Below are the code and all the weights of a small trained network. Each question names an input and a target symbol and asks about switching units off, where a switched-off unit gives its printed mean instead of its output.

import numpy as np


def w(rows, s, z=0):
    codes = np.array(rows[::2]) - 128.0
    scale = np.full(codes.shape[1], s)
    scale[-1] = z or s
    return codes * scale


def f(y):
    return y / 2 * (1 + np.tanh(0.7978845608 * (y + 0.044715 * y**3)))


def softmax(a):
    e = np.exp(a - a.max(-1, keepdims=True))
    return e / e.sum(-1, keepdims=True)


def log_softmax(a):
    a = a - a.max(-1, keepdims=True)
    return a - np.log(np.exp(a).sum(-1, keepdims=True))


def net(x, mask):
    ids = ['ΘΦμξπστω'.index(c) for c in x.split()]
    T = len(ids)
    res = E[ids] + P[:T]
    r = res
    for j in range(2):
        rows = slice(2 * j, 2 * j + 2)
        q, k, v = (r @ M[0][rows].T for M in (Q, K, V))
        z = softmax(np.where(np.tri(T) > 0, q @ k.T / 2**0.5, -1e9)) @ v
        o = O[0][rows]
        res = res + np.where(mask[j], z, o[:, -1]) @ o[:, :-1]
    y = f(res @ A[0][:, :-1].T + A[0][:, -1])
    res = res + np.where(mask[2:18], y, B[0][:, -1]) @ B[0][:, :-1]
    return log_softmax(res[-1] @ U[:, :-1].T + U[:, -1])


Q, K, V, O, A, B = {}, {}, {}, {}, {}, {}
E = w([
[185,163,2,100,115],'Θ',
[171,129,138,96,177],'Φ',
[196,132,52,102,148],'μ',
[99,221,126,160,206],'ξ',
[204,68,79,43,111],'π',
[107,151,162,81,144],'σ',
[133,149,161,99,178],'τ',
[177,53,229,67,206],'ω',
],0.0098)
P = w([
[64,96,102,81,129],'0',
[195,160,93,227,143],'1',
[242,147,132,202,122],'2',
[250,161,149,180,129],'3',
[250,163,156,153,132],'4',
[243,170,153,130,134],'5',
[234,168,150,105,138],'6',
[214,172,144,86,142],'7',
[202,167,138,72,157],'8',
[185,165,125,62,168],'9',
[161,164,119,57,182],'10',
[139,161,98,62,199],'11',
[113,157,77,72,209],'12',
[111,133,48,81,221],'13',
],0.012)
Q[0] = w([
[255,247,186,75,138],'h0',
[98,138,76,34,214],'h0',
[229,148,124,50,207],'h1',
[125,116,110,54,214],'h1',
],0.01)
K[0] = w([
[151,203,120,2,177],'h0',
[19,90,63,51,197],'h0',
[72,90,162,21,87],'h1',
[27,96,97,138,78],'h1',
],0.0098)
V[0] = w([
[153,140,31,166,98],'h0',
[49,197,146,162,156],'h0',
[200,90,173,160,203],'h1',
[106,6,142,77,104],'h1',
],0.013)
O[0] = w([
[64,106,178,28,122,101],'h0',
[223,49,197,144,94,66],'h0',
[110,2,58,180,196,73],'h1',
[78,85,127,163,18,253],'h1',
],0.013,0.0042)
A[0] = w([
[124,65,93,50,137,226],'n0',
[140,184,196,181,133,94],'n1',
[127,100,131,23,194,43],'n2',
[187,138,176,25,170,102],'n3',
[170,138,134,123,158,111],'n4',
[173,99,190,87,83,137],'n5',
[158,142,110,100,213,125],'n6',
[130,225,221,48,133,169],'n7',
[91,169,35,151,146,120],'n8',
[150,209,175,77,156,2],'n9',
[254,122,26,79,43,186],'n10',
[189,135,91,80,102,139],'n11',
[178,119,50,159,203,135],'n12',
[103,29,49,206,96,29],'n13',
[46,118,142,174,126,222],'n14',
[117,214,34,195,166,117],'n15',
],0.0077,0.007)
B[0] = w([
[171,195,145,219,144,164],'n0',
[58,67,110,123,99,149],'n1',
[92,80,88,141,139,140],'n2',
[30,77,90,141,67,196],'n3',
[93,114,137,150,117,149],'n4',
[84,152,168,77,133,140],'n5',
[41,108,104,154,97,177],'n6',
[106,80,125,85,198,250],'n7',
[191,152,141,131,170,153],'n8',
[158,92,68,209,104,165],'n9',
[137,16,253,198,116,201],'n10',
[117,132,172,189,143,161],'n11',
[87,153,143,203,61,166],'n12',
[137,79,128,36,164,168],'n13',
[169,157,72,51,136,163],'n14',
[197,197,52,182,135,164],'n15',
],0.008,0.012)
U = w([
[63,140,106,29,204,55],'Θ',
[199,199,104,192,136,235],'Φ',
[143,233,76,89,231,219],'μ',
[67,117,105,219,127,3],'ξ',
[85,179,78,132,2,102],'π',
[129,53,238,118,94,196],'σ',
[189,149,175,168,144,159],'τ',
[153,88,48,92,129,78],'ω',
],0.0066,0.0028)

Each question gives the input, a string of symbols that net reads in full, and the target symbol t.
The units are the heads (2 rows each of Q, K, V and O) and the neurons (one row each of A and B). Each row of codes is followed by its name. A weight is (code - 128) times the scale printed after its matrix; where a second scale follows, it is the last column's (O, A, B and U).
mask holds one flag per unit, heads first, then neurons. A switched-off unit (its flag False) gives its mean, the last column of its rows in O or B, instead of its output. The means were averaged over made-up inputs and are rounded, as every weight is.
A unit's drop is (log p(t) with every unit on - log p(t) with that unit switched off) / (log p(t) with every unit on - log p(t) with every unit switched off).
The circuit of an input: a set's keep is (log p(t) with only the set's units on - log p(t) with every unit switched off) / (log p(t) with every unit on - log p(t) with every unit switched off). Starting from the 12 units with the biggest drops (on a tie, the unit counted first), units are removed one at a time, each time the one whose removal leaves the highest keep (on an exact tie, the one counted first), for as long as the keep stays at least 0.8.
circuit, biggest first: the units of the circuit, biggest drop first
k most important neurons: the k neurons with the biggest drops, biggest first
heads that matter: for each layer, one digit per head in row order, 1 if its drop is at least 0.15 and else 0, layers parted by /
input ω μ σ, target ω: circuit, biggest first -> (h1; n13; n14)
input ω π ξ ξ τ π ω, target ω: circuit, biggest first -> (h1; h0; n13; n14)
input Φ ξ τ ξ π π σ ξ Θ ω Θ π ω σ, target Φ: heads that matter -> 10
input Θ π μ Θ ξ Φ σ τ ξ Φ μ μ ξ Φ, target σ: circuit, biggest first -> (h0)
input ξ π τ π π ξ τ, target ξ: 2 most important neurons -> (n3; n6)
input ω μ π, target ω: heads that matter -> 11
input Θ ξ μ σ ξ, target Θ: heads that matter -> 11
input Φ Φ ξ ξ ξ, target σ: heads that matter -> 10
input ω ω ξ ω τ ξ Θ ξ ω π ξ ξ π τ, target ω: heads that matter -> 01
input μ τ μ Φ ω ω, target μ: circuit, biggest first -> (h0; n10)
input ξ Θ ξ μ ω σ ω σ π ω, target ξ: heads that matter -> 11
input ξ σ ξ ω ω ξ ξ Θ ω π ω σ Φ, target ξ: heads that matter -> 11
input ξ ω ω ξ σ Θ ξ σ ω ξ, target ξ: 2 most important neurons -> (n6; n12)
input ω ξ ξ Θ σ Θ, target ω: circuit, biggest first -> (h1; n13)
input μ τ π ξ, target μ: heads that matter -> 10
input ξ Θ ω, target Θ: heads that matter -> 11
input ω ξ ω ξ π ξ σ ω ξ, target ω: heads that matter -> 01
input Φ ξ τ ξ ξ τ π Θ ξ ξ ξ π π, target Φ: circuit, biggest first -> (n0; n7; n3)
input π τ ξ σ ξ τ ξ ξ π ω Θ Θ, target π: circuit, biggest first -> (h1)
input σ Θ ξ π, target σ: circuit, biggest first -> (n10)
input Θ Θ Φ ξ π ω ξ π ξ ξ ξ ξ ξ π, target σ: circuit, biggest first -> (n10; h1)
input Θ ω ξ Θ Θ ξ, target Θ: circuit, biggest first -> (h0; n7; h1)
input Φ Θ Φ σ ξ ω π τ τ ω ξ, target Φ: heads that matter -> 10
